z_794: [122 111  86  92  86 151 101 136 133 153 145 100  85 101 124 114 132 106
 156 124 143  72 112 175 144 117 134 121 144 108 157 152 175 100 122  98
 114 164  70  53 111 123 141]
z_495: [141 122 101 133 110 170 123 119 110 133 144 116 120 121 134 108 168 115
 182 147 158  75 106 150 169 109 152 107 133  64 128 194 206 128 137 109
  74 120  87  80  95 148 166]
z_879: [141 122  98 133 110 170 123 119 110 133 144 110 120 121 134 108 110 115
 182 147 150 110 106 150 169 109 152 107 133  64 128 142 166  97 119  98
  98 170  70  55 115 118 135]
z_838: [141 122 101 133 110 170 123 119 110 133 144 116 120 121 134 108 168 115
 182 147 150  75 106 150 169 109 152 107 133  64 128 194 206 128 137 109
  74 120  87  80  95 148 166]
Table of tags by key:
[141] -> z_377
[114] -> z_455
[108] -> z_732
join z_794 15:  | z_455
count z_879: [110] | 5
count z_838: [147] | 1
asked: [141 122 101 133 110 170 123 119 110 133 144 116 120 121 134 108 168 115
 182 147 150  75 106 150 169 109 152 107 133  64 128 194 206 128 137 109
  74 120  87  80  95 148 166] | z_838
diff z_879: [141 122  98 133 109 170 123 119 110 133 144 110 120 121 134 108 110 115
 182 147 150 110 106 150 169 109 152 107 133  64 128 142 166  97 119  98
  98 170  70  55 115 118 135] | 4, [110]

z_951: [192 142 113 153 151 125  91 108 112 158 132 138 137 107 127 154 102 109
 165 146 116 115 134 152 116 120 116 133 119 132 157 137 118  74 162 123
 130  94]
z_798: [192 155 125 104 143 110 141 130 157 125 115 110 118 140 118 149 163 196
 111 139 139  99 143 127  98 148  94 136 101 162  67 136  91 112 164 171
 110 132]
z_655: [192 152 138 130 146 109 156 101 128 130 125 136 144 146 121 140 168 161
 110 167 165 104 117 138 104 144 109 129 108 138  88 144  98 120 151 171
 144 114]
z_411: [192 155 125 104 143 110 141 130 157 125 115 110 118 140 118 149 163 196
 111 139 139  99 143 127  98 148  94 136 101 162  67 136  91 129 154 128
 141 159]
z_270: [192 142 113 153 151 192  91 108 112 158 132 138 137 107 127 154 192 109
 165 160 142 122 111 137 114 134 140 122 192  93 151 155 131 126 148 106
 125  68]
diff z_798: [192 155 125 104 143 110 141 130 157 125 115 110 118 140 118 149 163 196
 111 139 139  99 143 127  98 148  94 136 102 162  67 136  91 112 164 171
 110 132] | 28, [101]
key -> tag
[123] -> z_221
[128] -> z_861
[106] -> z_600
[125] -> z_356
[171] -> z_968
join z_655 35:  | z_968
asked: [192 155 125 104 143 110 141 130 157 125 115 110 118 140 118 149 163 196
 111 139 139  99 143 127  98 148  94 136 101 162  67 136  91 112 164 171
 110 132] | z_798
diff z_411: [192 155 125 104 143 110 141 130 157 125 115 110 118 140 118 149 163 196
 111 139 139  99 143 127  98 148  94 136 101 162  67 136  91 128 154 128
 141 159] | 33, [129]
diff z_798: [192 155 125 104 143 110 141 130 157 125 115 110 118 140 118 149 163 196
 111 139 139  99 143 127  98 148  94 136 101 162  67 136  91 112 164 172
 110 132] | 35, [171]
count z_655: [145] | 0
count z_270: [192] | 4

z_669: [109 174 155 155 155 174 155 115]
z_141: [152 128 154 112 103 103  98  93]
z_38: [107 131 120 131 130 129 130 130]
z_173: [110 117 117 110 117 107 112 117]
z_813: [ 89 109 108 121 130 118 133 138]
tags:
[117] -> z_994
[112] -> z_365
[131] -> z_145
[110] -> z_450
join z_173 3:  | z_450
asked: [107 131 120 131 130 129 130 130] | z_38
diff z_38: [107 131 119 131 130 129 130 130] | 2, [120]
diff z_38: [107 131 120 131 130 129 130 131] | 7, [130]
asked: [110 117 117 110 117 107 112 117] | z_173
count z_669: [155] | 4
count z_173: [110] | 2

z_958: [146 125 123 105 157 150 121 113 138]
z_654: [165  95 129  80 150 140 140 173 165]
z_485: [169  91 133  79 147 135 142 184 170]
z_650: [161 100 126  86 155 145 136 157 158]
z_44: [ 93 153 124 170 109 119 120  90  97]
z_42: [161  90 126  86 155 145 136 157 158]
z_289: [164  95 131  86 143 130 139 174 163]
z_880: [ 94 156 118 172 108 117 118  90  96]
z_120: [161 100 126  86 155 145 142 182 169]
z_778: [167  94 132  81 146 135 140 178 166]
count z_880: [118] | 2
Table of tags by key:
[94] -> z_806
[79] -> z_393
[93] -> z_73
[80] -> z_222
[78] -> z_947
[81] -> z_192
join z_778 3:  | z_192

z_204: [161 104 125  98]
z_342: [137 143 182 194]
z_394: [163 139 120 164]
z_637: [138 162  94 115]
z_702: [137 154 166 156]
z_302: [161 104 125 118]
z_715: [135 154 124 118]
z_274: [163 111 116 117]
diff z_637: [138 162  94 114] | 3, [115]
diff z_302: [161 104 125 117] | 3, [118]
Table of tags by key:
[120] -> z_679
[164] -> z_634
[182] -> z_477
[163] -> z_741
[166] -> z_554
join z_394 2:  | z_679
asked: [135 154 124 118] | z_715
asked: [138 162  94 115] | z_637

z_39: [ 99 176 141 168]
z_236: [163  65 126  73]
z_938: [ 99 179 180 152]
z_577: [101 179 139 152]
z_587: [ 95  72 137 165]
z_953: [ 97 177 137 167]
z_500: [149  68 122  83]
z_14: [127  71 104 105]
z_90: [ 95 179  95 179]
z_372: [164  67 129  68]
count z_90: [179] | 2
diff z_577: [101 180 139 152] | 1, [179]
diff z_587: [ 95  71 137 165] | 1, [72]
tags:
[127] -> z_913
[97] -> z_537
[163] -> z_373
[149] -> z_400
[101] -> z_868
[164] -> z_481
[99] -> z_351
[169] -> z_24
[168] -> z_75
[98] -> z_30
join z_39 0:  | z_351
asked: [101 179 139 152] | z_577

z_847: [130 120 128 119 128 131 136 142 155 132]
z_85: [107 124 133 109 122 133 103  87 113 151]
z_790: [109 140 122 145 114 126 115 105 128 131]
z_123: [109 119 109 115 114 115 115 105 109 131]
z_327: [114  95 129 101 126 161 146 175 140 132]
tags:
[115] -> z_475
[113] -> z_474
[131] -> z_112
[127] -> z_200
[126] -> z_244
[114] -> z_555
join z_790 5:  | z_244
count z_123: [116] | 0

z_306: [127 142 131 142 142 160 126]
z_807: [100 113 126 179 135 171 146]
z_786: [152 151 152 152 135 135 146]
Table of tags by key:
[146] -> z_586
[127] -> z_130
[160] -> z_147
[126] -> z_974
join z_306 6:  | z_974
count z_306: [142] | 3
diff z_786: [151 151 152 152 135 135 146] | 0, [152]
diff z_306: [127 142 131 141 142 160 126] | 3, [142]
count z_786: [152] | 3
diff z_306: [127 143 131 142 142 160 126] | 1, [142]

z_2: [ 76 123 116 149 134 107  49 172 114 139 144 133  84 147 155 125]
z_888: [126  96 180 119 139 170 139 139 152 115 139 139 180 180 139 129]
z_670: [192 174 136 143 140 148 137 129 155 181  59 126 117 157 116 153]
z_986: [112 100 122  92 142 153 116 114  88 136 112 120 120 120 112 165]
z_708: [122 103 119 120 130 128 120 148  78 111 154 109 120 120 121 152]
z_695: [159 134 103 178 136 115 136 166 118 138 127 117 139 116 149 127]
count z_986: [112] | 3
diff z_986: [112 100 122  92 142 153 116 114  88 136 112 120 120 120 112 166] | 15, [165]
diff z_888: [126  96 180 119 139 170 139 139 152 115 138 139 180 180 139 129] | 10, [139]
key -> tag
[149] -> z_841
[125] -> z_456
[92] -> z_92
[84] -> z_247
join z_2 3:  | z_841
diff z_708: [122 103 119 120 130 128 120 148  78 111 154 109 120 120 121 151] | 15, [152]
count z_708: [120] | 4
count z_888: [180] | 3

z_170: [116 123 121 123 127 141 124 131 141 125 141  87 116 105 125 136 125 134]
z_923: [130 121 120 122 129 132 119 122 128 126 124 132 127 110 128 132 161 127]
z_789: [128 125 129 136 123 118 134 154 123 129 113 156 127 153 137 122 157 141]
z_836: [117 132 135 132 118 100 133 163 135 128 117 121 121 136 127 102 191 140]
z_412: [142 146 137 140 125 125 137 139 128 126 124 119 135 130 132 125 123 142]
z_364: [118 116 122 123 127 113 132 145 121 131 139 125 123 148 128 109 153 140]
count z_170: [140] | 0
diff z_789: [128 125 129 136 123 118 134 154 123 129 112 156 127 153 137 122 157 141] | 10, [113]
diff z_170: [116 123 121 123 127 141 124 131 141 126 141  87 116 105 125 136 125 134] | 9, [125]

z_34: [142 135 113 140  94 110 132 120 149 171 102  94 116 126 102 171 123 107
 122 139 148 125 108 159 136 111 150 132 155 148 111]
z_210: [118 147  99  92  94 127 144 109 161 128  62  92  67 118 116  64  78 104
 110 118 152  94 132 177 147 138 172 121 172 149 105]
z_326: [135 129 118 134  84 101 129 113 159 175  95  96 110 140 123  97 112 106
 124 134 138 111  97 165 140 112 142 135 173 149 100]
z_774: [116 124 131 108 123 127 127 121 138 115 113 129 111 133 151 130 106 124
 128 118 121 117 126 138 132 139 123 129 146 126 115]
z_330: [109 106 156 117 144 126 116 128 122 101 150 158 144 150 185 184 121 141
 140 113  95 113 121 108 121 143  95 131 130 106 124]
tags:
[172] -> z_675
[118] -> z_751
[146] -> z_671
[147] -> z_950
[119] -> z_387
[130] -> z_891
[123] -> z_844
[173] -> z_388
join z_774 28:  | z_671
diff z_330: [109 106 156 117 144 126 116 128 122 101 150 158 144 150 185 184 122 141
 140 113  95 113 121 108 121 143  95 131 130 106 124] | 16, [121]
asked: [135 129 118 134  84 101 129 113 159 175  95  96 110 140 123  97 112 106
 124 134 138 111  97 165 140 112 142 135 173 149 100] | z_326
asked: [116 124 131 108 123 127 127 121 138 115 113 129 111 133 151 130 106 124
 128 118 121 117 126 138 132 139 123 129 146 126 115] | z_774
asked: [109 106 156 117 144 126 116 128 122 101 150 158 144 150 185 184 121 141
 140 113  95 113 121 108 121 143  95 131 130 106 124] | z_330
diff z_210: [118 147  99  92  94 127 144 109 161 128  62  92  67 118 115  64  78 104
 110 118 152  94 132 177 147 138 172 121 172 149 105] | 14, [116]
count z_210: [172] | 2

z_128: [119 123 118 121 117 118 138 116 130 120]
z_232: [121 124 119 122 118 119 138 119 129 121]
z_358: [125 127 123 129 116 121 142 116 127 127]
z_954: [126 126 127 125 126 125 124 133 129 125]
z_504: [129 126 125 125 136 130 112 133 134 127]
z_66: [130 127 136 136 125 132 132 125 123 134]
z_568: [116 132 117 122 110 113  69 105 137 127]
z_543: [121 125 124 122 123 122 135 122 131 122]
z_102: [128 127 126 126 127 127 126 128 128 127]
diff z_568: [116 132 117 122 110 113  69 105 136 127] | 8, [137]
diff z_543: [121 125 124 122 123 122 134 122 131 122] | 6, [135]
count z_954: [126] | 3

z_700: [135 112 150 131 140 135 138 169 138 146 177 114 106 117 113 143 134  69
 141 151 141 147 108 119  95 116  95 150]
z_142: [118  83 165 127 123 111 125 184 129 145 182 120 121 112 109 137 137  95
 126 149 182 163 108 128  98 114  96 161]
z_569: [128 110 169 171 137 138 152 158 121 148 156  90  94 135 113 148 142  59
 114 182 147 167 110 111  99 151  95 144]
key -> tag
[99] -> z_574
[140] -> z_69
[95] -> z_431
[114] -> z_60
join z_700 24:  | z_431
asked: [118  83 165 127 123 111 125 184 129 145 182 120 121 112 109 137 137  95
 126 149 182 163 108 128  98 114  96 161] | z_142
diff z_569: [128 110 168 171 137 138 152 158 121 148 156  90  94 135 113 148 142  59
 114 182 147 167 110 111  99 151  95 144] | 2, [169]
diff z_569: [128 110 169 172 137 138 152 158 121 148 156  90  94 135 113 148 142  59
 114 182 147 167 110 111  99 151  95 144] | 3, [171]
count z_142: [126] | 1

z_706: [127 114 128 204 124 121 103 191 108 125 102 171 161 137  98]
z_491: [127 114 128 204 124 121 103 191 108 125 120 171 146 135  96]
z_605: [127 114 128 204 124 121 103 128 124 129  99 168 129 124  92]
Table of tags by key:
[127] -> z_546
[91] -> z_208
[191] -> z_918
[128] -> z_57
[92] -> z_425
[192] -> z_784
join z_605 7:  | z_57
diff z_605: [127 114 128 204 124 121 103 128 124 129  99 168 129 123  92] | 13, [124]
diff z_491: [127 114 128 204 124 121 102 191 108 125 120 171 146 135  96] | 6, [103]
asked: [127 114 128 204 124 121 103 191 108 125 120 171 146 135  96] | z_491
count z_605: [128] | 2

z_792: [123  66 122 104]
z_881: [125  69 115  94]
z_482: [140 123 113 108]
z_803: [116 114 142 152]
z_592: [140 123 113 181]
key -> tag
[124] -> z_442
[115] -> z_26
[114] -> z_446
[125] -> z_323
[116] -> z_657
join z_881 0:  | z_323
diff z_482: [140 124 113 108] | 1, [123]
diff z_881: [125  69 115  93] | 3, [94]

z_668: [140 149 150 198 113 107 153 146  97 167  90 112 167 157 131  85 206 166
 102 165 152 161]
z_398: [ 89 140 149 148 120 140  73 136 113 181 158 103 113 139 131  88 116 148
 150 109 192 113]
z_731: [148 128 127 133 126 116 159 132 114 120 106 151 148 135 127 131 157 129
 110 148 108 146]
z_321: [142 156 140 184 118 116 156 136 114 148  83 161 150 135 133  97 197 173
 104 160 145 158]
z_829: [104 164 141 178 122 141 103 124 145 161 121 120 106 112 137  93 146 180
 136 119 189 125]
z_716: [ 95 157 148 186 119 139  88 132 138 177 135 115 113 127 135  81 143 173
 141 119 198 120]
z_303: [131 130 151 184 114 106 135 152  92 173 115 153 169 173 125  88 178 136
 113 158 142 149]
z_696: [106 125 144 155 121 128  97 141 119 167 151 117 132 150 126 101 121 127
 139 123 158 120]
z_93: [106 141 158 200 112 121 103 148 108 193 133 132 146 161 129  72 162 154
 128 140 183 135]
z_952: [140 130 139 159 120 113 147 141 105 146 108 153 157 152 127 109 170 136
 139 154 127 148]
z_50: [137 109 143 151 120 105 141 151  90 153 126 149 171 174 121 110 157 106
 115 154 114 144]
count z_952: [128] | 0
Table of tags by key:
[108] -> z_111
[102] -> z_284
[107] -> z_5
[127] -> z_998
[128] -> z_795
join z_668 5:  | z_5
count z_398: [113] | 3
diff z_50: [137 109 143 151 120 105 141 151  90 153 126 149 171 174 121 111 157 106
 115 154 114 144] | 15, [110]
asked: [148 128 127 133 126 116 159 132 114 120 106 151 148 135 127 131 157 129
 110 148 108 146] | z_731
diff z_952: [140 130 139 159 120 113 146 141 105 146 108 153 157 152 127 109 170 136
 139 154 127 148] | 6, [147]
diff z_716: [ 95 157 148 186 119 139  88 132 138 177 135 115 114 127 135  81 143 173
 141 119 198 120] | 12, [113]

z_100: [119 126 119 127 127 129 148 129 119 125 128 130 131 124 137 130 126 132
 126 129 127 134 130 119]
z_651: [132 129 147 122 133 120 125 136 127 133 126 121 121 131 111 129 136 134
 134 119 126 114 135 134]
z_207: [142 140 123 143 113 139 110 117 114 130 134 144 130 137  67 124 121 113
 133 128 115 133 123 145]
diff z_651: [132 129 147 122 133 120 125 136 127 133 126 121 121 131 111 129 136 134
 134 120 126 114 135 134] | 19, [119]
Table of tags by key:
[135] -> z_131
[125] -> z_766
[134] -> z_890
[133] -> z_511
[119] -> z_540
join z_651 23:  | z_890

